Below are the code and all the weights of a small trained network. Each question names an input and a class and asks about switching units off, where a switched-off unit gives its printed mean instead of its output.

import numpy as np


def w(rows, s, z=0):
    codes = np.array(rows[::2]) - 128.0
    scale = np.full(codes.shape[1], s)
    scale[-1] = z or s
    return codes * scale


def norm(h):
    return h / np.sqrt((h * h).mean(-1, keepdims=True) + 1e-5)


def f(y):
    return np.maximum(y, 0)


def log_softmax(a):
    a = a - a.max(-1, keepdims=True)
    return a - np.log(np.exp(a).sum(-1, keepdims=True))


def net(x, mask):
    res = np.array(x, float).reshape(1, 4) / 4 @ E
    u = 0
    for l in range(2):
        y = f(norm(res) @ A[l][:, :-1].T + A[l][:, -1])
        res = res + np.where(mask[u : u + 12], y, B[l][:, -1]) @ B[l][:, :-1]
        u += 12
    return log_softmax(norm(res)[-1] @ U[:, :-1].T + U[:, -1])


A, B = {}, {}
E = w([
[73,148,27,188,175,26],'x0',
[2,148,123,206,168,203],'x1',
[65,119,230,118,191,37],'x2',
[109,132,161,113,69,86],'x3',
],0.007)
A[0] = w([
[85,109,119,96,119,111,100],'L0N0',
[199,127,136,125,132,168,251],'L0N1',
[34,124,122,149,97,250,167],'L0N2',
[122,142,149,111,116,169,152],'L0N3',
[141,142,56,149,126,141,81],'L0N4',
[111,150,119,143,185,98,39],'L0N5',
[45,126,126,118,128,54,46],'L0N6',
[152,108,155,123,81,91,90],'L0N7',
[138,131,174,130,179,143,15],'L0N8',
[197,123,74,141,154,183,187],'L0N9',
[45,123,157,153,138,85,85],'L0N10',
[134,119,185,90,124,107,69],'L0N11',
],0.014,0.0024)
B[0] = w([
[145,136,130,139,141,122,143],'L0N0',
[111,79,76,96,125,139,190],'L0N1',
[4,187,170,157,85,165,245],'L0N2',
[137,140,96,159,152,163,167],'L0N3',
[146,122,170,89,137,180,177],'L0N4',
[105,80,105,108,151,109,162],'L0N5',
[126,116,111,187,121,80,184],'L0N6',
[130,175,158,91,135,127,167],'L0N7',
[125,104,172,143,152,171,147],'L0N8',
[181,142,112,107,95,158,199],'L0N9',
[179,115,99,129,136,90,187],'L0N10',
[132,149,186,120,161,149,172],'L0N11',
],0.021,0.012)
A[1] = w([
[94,69,31,180,157,44,155],'L1N0',
[124,121,173,129,113,164,55],'L1N1',
[246,151,212,149,45,48,81],'L1N2',
[84,132,133,18,70,141,176],'L1N3',
[78,170,74,150,60,140,77],'L1N4',
[119,121,184,69,55,20,251],'L1N5',
[229,65,12,131,66,206,106],'L1N6',
[38,95,95,173,161,57,111],'L1N7',
[193,147,166,62,73,154,133],'L1N8',
[134,160,226,218,172,11,151],'L1N9',
[187,109,35,44,69,162,64],'L1N10',
[115,178,99,143,77,200,201],'L1N11',
],0.011,0.0027)
B[1] = w([
[164,57,96,194,81,108,222],'L1N0',
[135,102,127,171,134,134,169],'L1N1',
[71,189,113,131,184,109,181],'L1N2',
[167,166,144,177,100,77,237],'L1N3',
[186,150,179,139,191,141,202],'L1N4',
[145,168,133,184,113,149,188],'L1N5',
[102,72,138,40,51,148,223],'L1N6',
[198,84,140,191,81,128,214],'L1N7',
[155,87,120,128,159,71,220],'L1N8',
[137,118,5,73,110,184,244],'L1N9',
[77,122,139,64,100,42,216],'L1N10',
[73,138,180,120,87,152,254],'L1N11',
],0.02,0.0085)
U = w([
[166,72,151,98,240,199,61],'0',
[138,223,24,73,195,140,116],'1',
[165,61,38,203,87,123,205],'2',
[129,80,144,6,50,92,193],'3',
[50,188,199,186,91,209,195],'4',
[193,173,196,92,198,82,84],'5',
[140,164,123,123,139,59,49],'6',
[70,141,104,108,162,115,2],'7',
],0.013,0.0064)

Each question gives the input, the list of numbers given to net, and the class t.
The units are the neurons (one row each of A and B). Each row of codes is followed by its name. A weight is (code - 128) times the scale printed after its matrix; where a second scale follows, it is the last column's (A, B and U).
mask holds one flag per neuron, layer by layer. A switched-off neuron (its flag False) gives its mean, the last column of its row in B, instead of its output. The means were averaged over made-up inputs and are rounded, as every weight is.
A unit's drop is (log p(t) with every unit on - log p(t) with that unit switched off) / (log p(t) with every unit on - log p(t) with every unit switched off).
The circuit of an input: a set's keep is (log p(t) with only the set's units on - log p(t) with every unit switched off) / (log p(t) with every unit on - log p(t) with every unit switched off). Starting from the 12 units with the biggest drops (on a tie, the unit counted first), units are removed one at a time, each time the one whose removal leaves the highest keep (on an exact tie, the one counted first), for as long as the keep stays at least 0.8.
circuit, biggest first: the units of the circuit, biggest drop first
unit that matters most: the unit with the biggest drop
top k neurons: the k neurons with the biggest drops, biggest first
k most important neurons of layer l: the k neurons of layer l with the biggest drops, biggest first
drop of u: that unit's drop, to one decimal
input [-2,2,3,4], class 2: top 4 neurons : (L0N9; L0N6; L1N9; L0N4)
input [-3,8,6,7], class 2: circuit, biggest first : (L0N10)
input [-6,0,2,6], class 5: circuit, biggest first : (L0N2; L0N11; L1N6)
input [6,-2,-5,7], class 3: circuit, biggest first : (L0N2; L1N6)
input [0,-3,5,-6], class 0: circuit, biggest first : (L0N8; L0N11; L0N2)
input [-6,1,6,2], class 0: top 2 neurons : (L0N2; L0N8)
input [-7,-4,1,7], class 5: top 2 neurons : (L0N2; L0N11)
input [-2,-5,5,2], class 1: top 2 neurons : (L0N2; L1N9)
input [0,-7,6,-4], class 1: 3 most important neurons of layer 0 : (L0N2; L0N4; L0N9)
input [-3,3,6,7], class 2: top 4 neurons : (L0N6; L0N9; L0N4; L1N9)
input [-1,-6,6,-1], class 1: top 2 neurons : (L0N2; L1N9)
input [-4,-6,3,-3], class 5: 2 most important neurons of layer 1 : (L1N6; L1N9)
input [-2,-8,5,6], class 1: 2 most important neurons of layer 1 : (L1N9; L1N2)
input [1,0,-4,-2], class 3: unit that matters most : L0N9
input [7,-8,4,8], class 2: 3 most important neurons of layer 0 : (L0N6; L0N9; L0N4)
input [8,5,-3,-6], class 4: 2 most important neurons of layer 0 : (L0N4; L0N1)
input [4,-7,0,1], class 6: top 2 neurons : (L0N2; L0N6)
input [-7,-8,5,7], class 5: drop of L0N2 : 0.3
input [4,2,-3,-1], class 4: drop of L0N2 : 0.0
input [1,1,4,5], class 2: drop of L0N6 : 0.1
input [-1,3,4,-3], class 2: top neuron : (L0N10)
